Here is a tiny trained network, its code and every weight. The questions are about switching its units off for an input and a class, where a switched-off unit gives its printed mean instead of its output.

import numpy as np


def w(rows, s, z=0):
    codes = np.array(rows[::2]) - 128.0
    scale = np.full(codes.shape[1], s)
    scale[-1] = z or s
    return codes * scale


def norm(h):
    return h / np.sqrt((h * h).mean(-1, keepdims=True) + 1e-5)


def f(y):
    return y / 2 * (1 + np.tanh(0.7978845608 * (y + 0.044715 * y**3)))


def log_softmax(a):
    a = a - a.max(-1, keepdims=True)
    return a - np.log(np.exp(a).sum(-1, keepdims=True))


def net(x, mask):
    res = np.array(x, float).reshape(1, 8) / 4 @ E
    u = 0
    for l in range(3):
        y = f(norm(res) @ A[l][:, :-1].T + A[l][:, -1])
        res = res + np.where(mask[u : u + 9], y, B[l][:, -1]) @ B[l][:, :-1]
        u += 9
    return log_softmax(norm(res)[-1] @ U[:, :-1].T + U[:, -1])


A, B = {}, {}
E = w([
[128,129,128,128,128],'x0',
[127,131,126,126,126],'x1',
[128,128,129,128,128],'x2',
[128,125,127,130,130],'x3',
[42,44,182,87,151],'x4',
[127,130,127,126,127],'x5',
[106,39,88,199,2],'x6',
[108,183,192,238,135],'x7',
],0.004)
A[0] = w([
[124,146,96,151,54,126],'L0N1',
[93,219,192,255,122,3],'L0N2',
[86,207,81,54,153,180],'L0N3',
[55,107,165,105,134,160],'L0N4',
[185,176,64,188,132,64],'L0N5',
[182,159,22,175,154,81],'L0N6',
[97,77,136,148,150,102],'L0N7',
[103,134,128,143,65,62],'L0N8',
[116,146,129,116,58,53],'L0N9',
],0.0065,0.0024)
B[0] = w([
[172,121,164,173,124,170],'L0N1',
[73,153,107,190,153,253],'L0N2',
[155,113,145,174,148,241],'L0N3',
[106,68,227,127,107,209],'L0N4',
[143,148,254,9,39,177],'L0N5',
[120,171,190,82,76,178],'L0N6',
[123,140,154,120,108,152],'L0N7',
[154,79,66,164,164,132],'L0N8',
[115,77,140,160,128,113],'L0N9',
],0.0056,0.0026)
A[1] = w([
[186,92,98,84,140,98],'L1N1',
[110,108,66,171,76,91],'L1N2',
[130,72,75,87,163,163],'L1N3',
[136,130,133,63,87,150],'L1N4',
[76,171,108,167,114,42],'L1N5',
[146,163,164,114,104,198],'L1N6',
[134,180,125,127,255,112],'L1N7',
[159,113,62,67,109,131],'L1N8',
[126,99,136,158,65,255],'L1N9',
],0.0094,0.0024)
B[1] = w([
[99,152,106,199,104,169],'L1N1',
[253,53,102,117,178,170],'L1N2',
[114,249,99,151,65,195],'L1N3',
[90,132,88,174,158,177],'L1N4',
[96,107,96,181,145,139],'L1N5',
[122,65,77,103,133,184],'L1N6',
[204,30,82,148,130,252],'L1N7',
[65,201,87,220,101,176],'L1N8',
[153,140,145,82,236,234],'L1N9',
],0.0063,0.0043)
A[2] = w([
[15,131,114,232,244,68],'L2N1',
[92,69,213,23,135,25],'L2N2',
[57,191,116,255,217,46],'L2N3',
[57,160,38,123,102,142],'L2N4',
[190,44,96,160,190,165],'L2N5',
[221,196,85,155,56,245],'L2N6',
[15,43,117,143,208,121],'L2N7',
[159,124,40,42,229,232],'L2N8',
[194,129,236,178,157,35],'L2N9',
],0.0055,0.0012)
B[2] = w([
[109,218,55,105,43,208],'L2N1',
[193,208,112,123,40,169],'L2N2',
[44,87,2,203,87,199],'L2N3',
[86,145,105,220,154,157],'L2N4',
[159,111,115,160,210,253],'L2N5',
[37,146,253,10,118,211],'L2N6',
[159,219,178,46,101,208],'L2N7',
[121,51,124,235,114,208],'L2N8',
[83,126,34,89,85,169],'L2N9',
],0.0054,0.004)
U = w([
[199,34,125,147,200,254],'0',
[38,170,52,172,87,19],'1',
[121,162,237,7,71,68],'2',
],0.015,0.0011)

Each question gives the input, the list of numbers given to net, and the class t.
The units are the neurons (one row each of A and B). Each row of codes is followed by its name. A weight is (code - 128) times the scale printed after its matrix; where a second scale follows, it is the last column's (A, B and U).
mask holds one flag per neuron, layer by layer. A switched-off neuron (its flag False) gives its mean, the last column of its row in B, instead of its output. The means were averaged over made-up inputs and are rounded, as every weight is.
A unit's drop is (log p(t) with every unit on - log p(t) with that unit switched off) / (log p(t) with every unit on - log p(t) with every unit switched off).
The circuit of an input: a set's keep is (log p(t) with only the set's units on - log p(t) with every unit switched off) / (log p(t) with every unit on - log p(t) with every unit switched off). Starting from the 12 units with the biggest drops (on a tie, the unit counted first), units are removed one at a time, each time the one whose removal leaves the highest keep (on an exact tie, the one counted first), for as long as the keep stays at least 0.8.
circuit, biggest first: the units of the circuit, biggest drop first
top k neurons: the k neurons with the biggest drops, biggest first
top k neurons in layer l: the k neurons of layer l with the biggest drops, biggest first
drop when u is switched off: that unit's drop, to one decimal
input [-1,3,0,-2,-1,5,4,3], class 0: circuit, biggest first : L1N2
input [-3,-4,5,7,-7,7,-6,2], class 2: top 2 neurons : L0N5; L0N6
input [-1,-7,-2,-2,6,1,-7,-8], class 1: top 2 neurons : L1N3; L1N2
input [-3,-1,6,6,3,7,8,8], class 0: circuit, biggest first : L1N2; L1N9
input [-6,2,4,0,7,5,6,-2], class 2: top 2 neurons : L1N7; L0N4
input [1,4,-6,8,8,-1,7,3], class 2: top 2 neurons : L1N7; L2N7
input [3,-4,3,-5,-8,0,-5,-6], class 2: top 2 neurons : L2N6; L0N6
input [-3,5,1,3,8,-4,-7,-8], class 1: top 3 neurons : L1N3; L1N2; L0N5
input [3,1,5,5,-3,1,-6,-7], class 1: top 2 neurons : L1N8; L1N1
input [4,0,3,5,2,4,3,3], class 0: top 2 neurons : L1N2; L1N8
input [5,3,-6,5,-5,-1,3,3], class 2: top 2 neurons in layer 0 : L0N5; L0N6
input [-6,2,5,4,-6,0,5,-5], class 2: top 2 neurons in layer 2 : L2N6; L2N3
input [2,8,-1,7,-3,7,-5,-7], class 1: drop when L1N8 is switched off : 1.8
input [0,1,-7,-6,-3,3,8,-5], class 0: drop when L1N2 is switched off : 2.7
input [-4,7,-6,0,4,8,8,-7], class 0: drop when L0N1 is switched off : 0.1
input [4,-3,2,-1,0,5,8,-4], class 0: drop when L1N2 is switched off : 0.2
input [3,-2,1,8,4,5,2,-5], class 1: top neuron in layer 1 : L1N3
